Below are the code and all the weights of a small trained network. Each question names an input and a class and asks about switching units off, where a switched-off unit gives its printed mean instead of its output.

import numpy as np


def w(rows, s, z=0):
    codes = np.array(rows[::2]) - 128.0
    scale = np.full(codes.shape[1], s)
    scale[-1] = z or s
    return codes * scale


def f(y):
    return np.maximum(y, 0)


def log_softmax(a):
    a = a - a.max(-1, keepdims=True)
    return a - np.log(np.exp(a).sum(-1, keepdims=True))


def net(x, mask):
    res = np.array(x, float).reshape(1, 7) / 4 @ E
    y = f(res @ A[0][:, :-1].T + A[0][:, -1])
    res = res + np.where(mask, y, B[0][:, -1]) @ B[0][:, :-1]
    return log_softmax(res[-1] @ U[:, :-1].T + U[:, -1])


A, B = {}, {}
E = w([
[157,142,140,62,77,139,250,161,154,144,127,152],'x0',
[129,133,127,132,130,129,130,130,133,128,126,125],'x1',
[134,44,105,158,107,126,111,144,217,76,173,144],'x2',
[156,67,191,89,210,142,125,134,161,140,66,124],'x3',
[113,127,130,117,128,121,128,121,131,132,133,122],'x4',
[130,121,131,130,118,126,127,116,124,129,121,132],'x5',
[126,137,133,122,134,120,129,128,131,117,137,126],'x6',
],0.021)
A[0] = w([
[128,172,98,145,55,101,147,121,76,138,186,136,209],'n1',
[110,182,112,152,201,118,44,99,45,148,91,89,243],'n2',
[158,62,85,104,73,118,187,153,251,109,163,167,2],'n3',
[157,191,120,62,110,131,175,155,71,177,102,119,133],'n4',
[114,142,97,183,124,134,92,132,119,154,173,147,201],'n5',
[154,46,178,107,224,126,82,138,173,151,99,128,85],'n6',
[128,130,151,86,149,135,153,125,136,126,104,153,62],'n7',
[153,94,98,151,134,106,43,122,158,96,125,122,97],'n8',
[100,137,131,165,141,99,111,127,98,151,84,119,153],'n9',
[110,54,102,190,145,123,62,128,151,79,165,95,148],'n10',
[158,78,200,95,208,125,129,125,163,133,65,127,128],'n11',
],0.013,0.0092)
B[0] = w([
[39,233,85,136,146,184,184,104,176,79,148,138,212],'n1',
[124,117,166,143,80,203,79,189,22,48,201,85,255],'n2',
[91,93,144,174,106,197,50,165,21,58,173,60,217],'n3',
[98,132,144,113,146,148,233,82,182,166,47,194,206],'n4',
[119,158,80,117,115,94,69,134,141,105,146,145,189],'n5',
[88,136,221,155,222,226,120,124,168,121,114,218,218],'n6',
[157,146,166,90,164,82,153,179,128,175,151,91,155],'n7',
[109,120,120,159,168,123,134,123,166,129,117,185,190],'n8',
[64,80,155,137,119,127,140,156,101,113,132,81,171],'n9',
[78,160,73,127,133,81,137,68,245,181,139,191,221],'n10',
[200,69,222,112,178,120,166,133,94,172,94,90,217],'n11',
],0.011,0.033)
U = w([
[93,166,50,171,39,181,93,142,37,13,192,54,252],'0',
[82,160,153,156,192,193,193,81,240,98,105,209,135],'1',
[149,68,228,155,153,189,44,164,51,64,152,64,105],'2',
[213,128,170,34,143,116,241,124,128,187,56,101,4],'3',
[107,162,2,167,103,8,43,91,230,107,181,164,132],'4',
],0.0086,0.0031)

Each question gives the input, the list of numbers given to net, and the class t.
The units are the neurons (one row each of A and B). Each row of codes is followed by its name. A weight is (code - 128) times the scale printed after its matrix; where a second scale follows, it is the last column's (A, B and U).
mask holds one flag per neuron, in row order. A switched-off neuron (its flag False) gives its mean, the last column of its row in B, instead of its output. The means were averaged over made-up inputs and are rounded, as every weight is.
A unit's drop is (log p(t) with every unit on - log p(t) with that unit switched off) / (log p(t) with every unit on - log p(t) with every unit switched off).
The circuit of an input: a set's keep is (log p(t) with only the set's units on - log p(t) with every unit switched off) / (log p(t) with every unit on - log p(t) with every unit switched off). Starting from all 11 units, units are removed one at a time, each time the one whose removal leaves the highest keep (on an exact tie, the one counted first), for as long as the keep stays at least 0.8.
circuit, biggest first: the units of the circuit, biggest drop first
unit that matters most: the unit with the biggest drop
k most important neurons: the k neurons with the biggest drops, biggest first
drop of u: that unit's drop, to one decimal
input [1,0,6,2,-8,-1,4], class 2: circuit, biggest first -> [n3]
input [0,7,6,0,5,6,-7], class 4: circuit, biggest first -> [n10 n4 n11]
input [1,-6,-3,6,2,-1,-4], class 3: 2 most important neurons -> [n3 n11]
input [1,-4,5,6,0,6,2], class 2: 2 most important neurons -> [n3 n4]
input [1,7,6,6,5,8,-5], class 2: 4 most important neurons -> [n3 n4 n11 n1]
input [1,0,-5,-6,-6,6,0], class 1: 2 most important neurons -> [n4 n3]
input [0,2,-1,-3,-6,-5,1], class 0: 2 most important neurons -> [n6 n10]
input [1,-3,2,2,-7,-5,6], class 2: 3 most important neurons -> [n4 n1 n10]
input [1,-1,-4,7,-7,4,1], class 3: 2 most important neurons -> [n3 n11]
input [-6,0,7,1,-4,7,-7], class 1: 2 most important neurons -> [n6 n8]
input [3,-2,5,6,1,6,7], class 2: drop of n5 -> 0.0
input [2,-3,8,-2,0,-4,2], class 0: drop of n3 -> 3.2
input [7,-4,2,-2,5,-4,0], class 0: drop of n3 -> 1.2
input [2,5,-2,-8,4,4,4], class 1: unit that matters most -> n2
input [-6,-7,1,-3,-2,6,5], class 4: 2 most important neurons -> [n10 n3]
